Below are the code and all the weights of a small trained network. Each question names an input and a target symbol and asks about switching units off, where a switched-off unit gives its printed mean instead of its output.

import numpy as np


def w(rows, s, z=0):
    codes = np.array(rows[::2]) - 128.0
    scale = np.full(codes.shape[1], s)
    scale[-1] = z or s
    return codes * scale


def f(y):
    return y / 2 * (1 + np.tanh(0.7978845608 * (y + 0.044715 * y**3)))


def softmax(a):
    e = np.exp(a - a.max(-1, keepdims=True))
    return e / e.sum(-1, keepdims=True)


def log_softmax(a):
    a = a - a.max(-1, keepdims=True)
    return a - np.log(np.exp(a).sum(-1, keepdims=True))


def net(x, mask):
    ids = ['ΞΠΨαηλμστφ'.index(c) for c in x.split()]
    T = len(ids)
    res = E[ids] + P[:T]
    u = 0
    for l in range(2):
        r = res
        for j in range(3):
            rows = slice(3 * j, 3 * j + 3)
            q, k, v = (r @ M[l][rows].T for M in (Q, K, V))
            z = softmax(np.where(np.tri(T) > 0, q @ k.T / 3**0.5, -1e9)) @ v
            o = O[l][rows]
            res = res + np.where(mask[u + j], z, o[:, -1]) @ o[:, :-1]
        u += 3
        y = f(res @ A[l][:, :-1].T + A[l][:, -1])
        res = res + np.where(mask[u : u + 4], y, B[l][:, -1]) @ B[l][:, :-1]
        u += 4
    return log_softmax(res[-1] @ U[:, :-1].T + U[:, -1])


Q, K, V, O, A, B = {}, {}, {}, {}, {}, {}
E = w([
[122,75,105,158,126,167],'Ξ',
[113,69,160,86,184,49],'Π',
[145,61,133,146,182,109],'Ψ',
[121,96,217,145,107,68],'α',
[193,186,160,214,97,144],'η',
[139,124,57,121,99,197],'λ',
[75,156,158,40,72,115],'μ',
[251,80,163,86,86,104],'σ',
[120,167,129,74,207,203],'τ',
[104,145,110,142,33,199],'φ',
],0.021)
P = w([
[70,66,252,150,116,244],'0',
[74,115,143,135,139,181],'1',
[86,121,132,137,141,170],'2',
[93,121,125,138,140,164],'3',
[100,125,117,143,139,154],'4',
[105,127,110,141,133,149],'5',
[111,135,101,146,138,137],'6',
[115,138,104,141,132,136],'7',
[124,139,104,138,134,134],'8',
[125,140,94,136,130,122],'9',
[124,147,95,137,125,131],'10',
[119,137,102,136,127,134],'11',
],0.011)
Q[0] = w([
[101,132,178,139,89,76],'0.h1',
[69,168,113,187,120,116],'0.h1',
[145,94,78,154,214,110],'0.h1',
[151,99,52,131,111,138],'0.h2',
[150,95,191,106,128,120],'0.h2',
[175,122,124,158,144,191],'0.h2',
[101,133,61,145,148,121],'0.h3',
[125,251,107,65,140,185],'0.h3',
[145,110,67,136,180,75],'0.h3',
],0.016)
K[0] = w([
[121,205,147,178,90,47],'0.h1',
[196,155,5,111,82,47],'0.h1',
[131,118,50,83,242,177],'0.h1',
[235,23,121,128,57,170],'0.h2',
[136,103,213,154,180,191],'0.h2',
[232,111,186,87,112,148],'0.h2',
[85,38,128,143,148,186],'0.h3',
[85,243,147,154,218,183],'0.h3',
[83,64,105,175,76,143],'0.h3',
],0.011)
V[0] = w([
[172,110,145,27,143,74],'0.h1',
[27,154,175,54,133,176],'0.h1',
[182,136,115,89,231,213],'0.h1',
[120,96,131,155,107,92],'0.h2',
[214,76,95,62,96,154],'0.h2',
[254,185,192,111,108,95],'0.h2',
[167,67,115,158,105,205],'0.h3',
[142,180,173,160,179,137],'0.h3',
[4,95,137,180,118,101],'0.h3',
],0.0079)
O[0] = w([
[147,177,157,121,201,134,45],'0.h1',
[43,193,2,127,111,78,236],'0.h1',
[142,211,182,131,57,169,208],'0.h1',
[135,148,80,119,178,152,130],'0.h2',
[38,150,181,59,109,104,188],'0.h2',
[179,161,129,99,180,16,104],'0.h2',
[74,196,187,148,159,157,252],'0.h3',
[110,176,129,216,203,52,144],'0.h3',
[13,85,152,140,45,166,130],'0.h3',
],0.007,0.005)
A[0] = w([
[137,21,223,72,166,50,104],'0.n1',
[212,77,115,134,74,23,193],'0.n2',
[162,135,167,142,211,87,254],'0.n3',
[138,110,2,180,217,101,49],'0.n4',
],0.0073,0.008)
B[0] = w([
[122,142,147,170,27,67,199],'0.n1',
[164,154,84,146,67,133,190],'0.n2',
[31,146,99,41,68,191,255],'0.n3',
[205,160,1,185,152,145,116],'0.n4',
],0.0083,0.0063)
Q[1] = w([
[44,90,153,97,112,125],'1.h1',
[208,85,137,171,247,141],'1.h1',
[223,154,163,73,229,79],'1.h1',
[178,116,93,95,122,120],'1.h2',
[213,156,162,151,167,45],'1.h2',
[73,155,88,92,81,162],'1.h2',
[183,199,144,61,160,79],'1.h3',
[143,164,221,2,74,73],'1.h3',
[127,115,155,206,181,51],'1.h3',
],0.0099)
K[1] = w([
[171,157,160,155,120,56],'1.h1',
[9,99,154,171,161,196],'1.h1',
[53,111,124,43,203,141],'1.h1',
[75,119,156,148,145,151],'1.h2',
[11,127,152,143,65,88],'1.h2',
[188,189,98,97,129,109],'1.h2',
[88,147,147,80,117,209],'1.h3',
[41,102,243,45,75,164],'1.h3',
[122,194,28,95,140,118],'1.h3',
],0.011)
V[1] = w([
[171,208,65,246,155,143],'1.h1',
[88,196,145,227,99,11],'1.h1',
[120,223,183,110,119,248],'1.h1',
[135,71,160,151,152,96],'1.h2',
[39,161,96,66,223,151],'1.h2',
[137,192,186,110,149,75],'1.h2',
[111,58,112,168,174,150],'1.h3',
[35,150,139,182,88,78],'1.h3',
[140,133,123,134,113,230],'1.h3',
],0.011)
O[1] = w([
[202,185,101,123,204,243,105],'1.h1',
[255,61,128,8,117,193,169],'1.h1',
[169,217,186,124,132,82,176],'1.h1',
[134,64,170,167,94,122,59],'1.h2',
[20,131,156,96,194,162,129],'1.h2',
[122,121,91,84,156,199,113],'1.h2',
[110,151,109,218,142,157,136],'1.h3',
[167,54,43,135,158,157,251],'1.h3',
[82,75,183,133,73,212,175],'1.h3',
],0.009,0.023)
A[1] = w([
[106,56,223,151,254,34,18],'1.n1',
[166,157,80,94,37,101,3],'1.n2',
[147,120,166,14,145,86,77],'1.n3',
[69,82,234,143,167,67,195],'1.n4',
],0.0077,0.0036)
B[1] = w([
[203,107,246,81,26,161,150],'1.n1',
[112,106,169,111,176,122,245],'1.n2',
[121,112,133,225,117,188,227],'1.n3',
[166,87,133,136,189,79,198],'1.n4',
],0.013,0.012)
U = w([
[85,107,103,218,16,190,6],'Ξ',
[50,106,125,76,153,57,165],'Π',
[86,157,138,158,81,103,194],'Ψ',
[108,81,98,255,195,141,89],'α',
[117,104,167,10,124,63,125],'η',
[74,118,166,51,59,127,103],'λ',
[55,109,145,103,165,161,157],'μ',
[97,81,192,136,169,131,125],'σ',
[162,120,147,132,106,160,162],'τ',
[110,62,99,130,83,141,143],'φ',
],0.0073,0.011)

Each question gives the input, a string of symbols that net reads in full, and the target symbol t.
The units are the heads (3 rows each of Q, K, V and O) and the neurons (one row each of A and B). Each row of codes is followed by its name. A weight is (code - 128) times the scale printed after its matrix; where a second scale follows, it is the last column's (O, A, B and U).
mask holds one flag per unit, layer by layer, with each layer's heads first. A switched-off unit (its flag False) gives its mean, the last column of its rows in O or B, instead of its output. The means were averaged over made-up inputs and are rounded, as every weight is.
A unit's drop is (log p(t) with every unit on - log p(t) with that unit switched off) / (log p(t) with every unit on - log p(t) with every unit switched off).
The circuit of an input: a set's keep is (log p(t) with only the set's units on - log p(t) with every unit switched off) / (log p(t) with every unit on - log p(t) with every unit switched off). Starting from the 12 units with the biggest drops (on a tie, the unit counted first), units are removed one at a time, each time the one whose removal leaves the highest keep (on an exact tie, the one counted first), for as long as the keep stays at least 0.8.
circuit, biggest first: the units of the circuit, biggest drop first
unit that matters most: the unit with the biggest drop
top k neurons: the k neurons with the biggest drops, biggest first
k most important neurons of layer l: the k neurons of layer l with the biggest drops, biggest first
heads that matter: for each layer, one digit per head in row order, 1 if its drop is at least 0.15 and else 0, layers parted by /
input Ψ λ Ξ Π μ μ σ, target Ψ: top 3 neurons	[0.n3; 0.n2; 1.n3]
input μ Ψ Ξ σ Ψ Ξ λ Π Π, target μ: top neuron	[0.n3]
input μ σ σ μ σ α, target μ: heads that matter	101 / 010
input Ψ Π Π τ Ψ Ψ, target μ: circuit, biggest first	[0.h1; 1.h2]
input τ φ λ, target μ: heads that matter	110 / 010
input τ Ψ Ξ Ξ, target μ: circuit, biggest first	[1.h2; 0.h3]
input Ξ μ μ, target Π: heads that matter	001 / 110
input μ σ Ψ α Ψ η, target μ: circuit, biggest first	[0.h1; 1.h2; 0.h2]
input Ξ α Π λ Ξ η σ Ξ Ψ α Ψ λ, target Ξ: circuit, biggest first	[1.h3; 0.h2; 1.h1; 0.h3]
input σ Ψ Ξ η τ Ψ Π, target σ: heads that matter	010 / 101
input α λ Ψ Ξ, target φ: top 2 neurons	[0.n1; 1.n3]
input λ Ψ α σ Ψ Ψ μ φ η λ φ, target λ: 2 most important neurons of layer 1	[1.n3; 1.n4]
input η Π Ψ, target τ: heads that matter	000 / 100
input Ξ Ψ η α Ψ φ Ψ Ψ μ, target φ: unit that matters most	0.h1
input μ Π μ Ψ Ξ, target α: heads that matter	110 / 100
input Ξ Π σ Ψ η μ Ξ, target Ξ: heads that matter	111 / 111
input τ Ξ σ μ α λ η μ Ψ Ψ α, target τ: top 3 neurons	[0.n3; 1.n3; 0.n2]
input Ψ Ψ Ψ Ψ, target σ: 2 most important neurons of layer 1	[1.n4; 1.n1]
input Π σ Π φ φ α α Ψ, target Π: circuit, biggest first	[1.h1; 1.n3]
input Ξ η μ μ Ψ φ Ξ η λ, target τ: unit that matters most	1.h1
input Ψ Ψ α φ, target φ: circuit, biggest first	[1.h1; 0.n1; 0.h1]
input σ α Ψ α, target σ: 3 most important neurons of layer 1	[1.n3; 1.n2; 1.n4]
input μ Ξ α τ η Ψ Ψ Ξ μ, target τ: heads that matter	010 / 100
input Ξ Ξ Π τ Ξ Ξ σ, target Ξ: circuit, biggest first	[1.h3; 1.h1; 0.h2]
input α Ψ Ψ φ Ψ σ Π, target α: heads that matter	111 / 101
input Ξ Ψ Ξ Ψ φ Ξ Ψ α σ Ξ Ξ, target Ξ: heads that matter	011 / 111
input Ψ Ξ Ξ Ξ Ψ Π λ, target Ψ: circuit, biggest first	[1.h1; 1.h2; 0.h3]
